Below is a small trained network, with its code and all its weights. Each question gives an input and a class and asks what happens when units are switched off, that is, made to give their printed mean instead of their output.

import numpy as np


def w(rows, s, z=0):
    codes = np.array(rows[::2]) - 128.0
    scale = np.full(codes.shape[1], s)
    scale[-1] = z or s
    return codes * scale


def norm(h):
    return h / np.sqrt((h * h).mean(-1, keepdims=True) + 1e-5)


def f(y):
    return np.maximum(y, 0)


def log_softmax(a):
    a = a - a.max(-1, keepdims=True)
    return a - np.log(np.exp(a).sum(-1, keepdims=True))


def net(x, mask):
    res = np.array(x, float).reshape(1, 3) / 4 @ E
    u = 0
    for l in range(2):
        y = f(norm(res) @ A[l][:, :-1].T + A[l][:, -1])
        res = res + np.where(mask[u : u + 16], y, B[l][:, -1]) @ B[l][:, :-1]
        u += 16
    return log_softmax(norm(res)[-1] @ U[:, :-1].T + U[:, -1])


A, B = {}, {}
E = w([
[197,127,202,23],'x0',
[88,121,214,246],'x1',
[123,254,127,106],'x2',
],0.0049)
A[0] = w([
[148,70,54,97,10],'L0N0',
[186,165,107,194,247],'L0N1',
[168,95,145,55,115],'L0N2',
[142,113,61,164,51],'L0N3',
[123,159,90,143,126],'L0N4',
[90,129,161,163,130],'L0N5',
[85,123,60,127,233],'L0N6',
[25,164,54,137,37],'L0N7',
[142,143,40,150,64],'L0N8',
[130,194,108,42,104],'L0N9',
[103,117,168,131,23],'L0N10',
[76,180,166,224,84],'L0N11',
[163,8,101,119,139],'L0N12',
[132,74,161,193,26],'L0N13',
[162,158,180,108,157],'L0N14',
[87,154,54,135,205],'L0N15',
],0.012,0.0014)
B[0] = w([
[118,151,75,180,212],'L0N0',
[142,171,153,105,187],'L0N1',
[139,123,63,167,225],'L0N2',
[104,184,133,120,188],'L0N3',
[121,57,254,160,177],'L0N4',
[155,153,52,125,191],'L0N5',
[181,90,193,62,218],'L0N6',
[150,127,200,92,233],'L0N7',
[209,74,190,74,204],'L0N8',
[126,89,142,140,250],'L0N9',
[139,155,132,119,156],'L0N10',
[188,162,115,136,255],'L0N11',
[183,84,53,203,249],'L0N12',
[153,99,133,156,216],'L0N13',
[82,207,189,61,200],'L0N14',
[137,74,127,74,225],'L0N15',
],0.0072,0.0058)
A[1] = w([
[198,107,69,124,194],'L1N0',
[165,93,161,182,102],'L1N1',
[103,251,155,108,127],'L1N2',
[144,140,142,186,166],'L1N3',
[102,132,123,136,119],'L1N4',
[115,106,102,91,164],'L1N5',
[101,137,39,111,127],'L1N6',
[160,149,178,141,218],'L1N7',
[173,129,129,149,188],'L1N8',
[111,98,72,135,211],'L1N9',
[159,150,140,83,113],'L1N10',
[109,141,143,110,254],'L1N11',
[172,120,86,91,105],'L1N12',
[72,137,156,100,72],'L1N13',
[109,120,156,98,149],'L1N14',
[94,123,116,127,69],'L1N15',
],0.016,0.0018)
B[1] = w([
[48,104,162,186,254],'L1N0',
[75,86,65,121,217],'L1N1',
[88,107,122,140,211],'L1N2',
[210,84,54,173,184],'L1N3',
[170,180,146,124,128],'L1N4',
[113,36,99,253,154],'L1N5',
[122,181,200,52,157],'L1N6',
[96,84,99,109,218],'L1N7',
[146,21,103,109,209],'L1N8',
[194,114,169,86,172],'L1N9',
[174,208,100,180,204],'L1N10',
[80,165,134,138,158],'L1N11',
[161,133,41,184,195],'L1N12',
[28,73,142,112,145],'L1N13',
[134,157,150,117,163],'L1N14',
[126,134,125,147,128],'L1N15',
],0.0062,0.0094)
U = w([
[153,249,127,185,124],'0',
[215,123,244,39,151],'1',
[87,180,100,109,40],'2',
[23,213,229,62,160],'3',
[95,133,159,108,2],'4',
[175,29,75,194,201],'5',
],0.014,0.0074)

Each question gives the input, the list of numbers given to net, and the class t.
The units are the neurons (one row each of A and B). Each row of codes is followed by its name. A weight is (code - 128) times the scale printed after its matrix; where a second scale follows, it is the last column's (A, B and U).
mask holds one flag per neuron, layer by layer. A switched-off neuron (its flag False) gives its mean, the last column of its row in B, instead of its output. The means were averaged over made-up inputs and are rounded, as every weight is.
A unit's drop is (log p(t) with every unit on - log p(t) with that unit switched off) / (log p(t) with every unit on - log p(t) with every unit switched off).
unit that matters most: the unit with the biggest drop
k most important neurons: the k neurons with the biggest drops, biggest first
top k neurons in layer l: the k neurons of layer l with the biggest drops, biggest first
drop of u: that unit's drop, to one decimal
input [0,-4,7], class 1: unit that matters most : L1N0
input [6,8,2], class 0: 2 most important neurons : [L0N14 L0N11]
input [4,-3,1], class 0: 2 most important neurons : [L0N14 L0N12]
input [-8,2,5], class 1: 2 most important neurons : [L0N7 L0N12]
input [-2,6,6], class 0: top 3 neurons in layer 0 : [L0N12 L0N1 L0N9]
input [4,1,0], class 3: top 2 neurons in layer 0 : [L0N14 L0N12]
input [8,-6,8], class 0: top 2 neurons in layer 1 : [L1N10 L1N12]
input [1,2,1], class 0: 3 most important neurons : [L0N14 L0N12 L0N11]
input [6,-3,2], class 0: top 3 neurons in layer 0 : [L0N2 L0N14 L0N12]
input [4,6,4], class 3: top 3 neurons in layer 0 : [L0N14 L0N12 L0N2]
input [6,-6,2], class 0: 3 most important neurons : [L0N12 L0N14 L1N8]
input [6,6,2], class 3: 2 most important neurons : [L0N14 L0N12]
input [-8,3,8], class 1: top 2 neurons in layer 0 : [L0N7 L0N12]
input [8,1,4], class 3: unit that matters most : L0N14
input [0,1,1], class 0: drop of L0N9 : 0.1
input [7,0,7], class 3: drop of L0N14 : 0.2
input [2,5,2], class 0: drop of L0N12 : 0.4
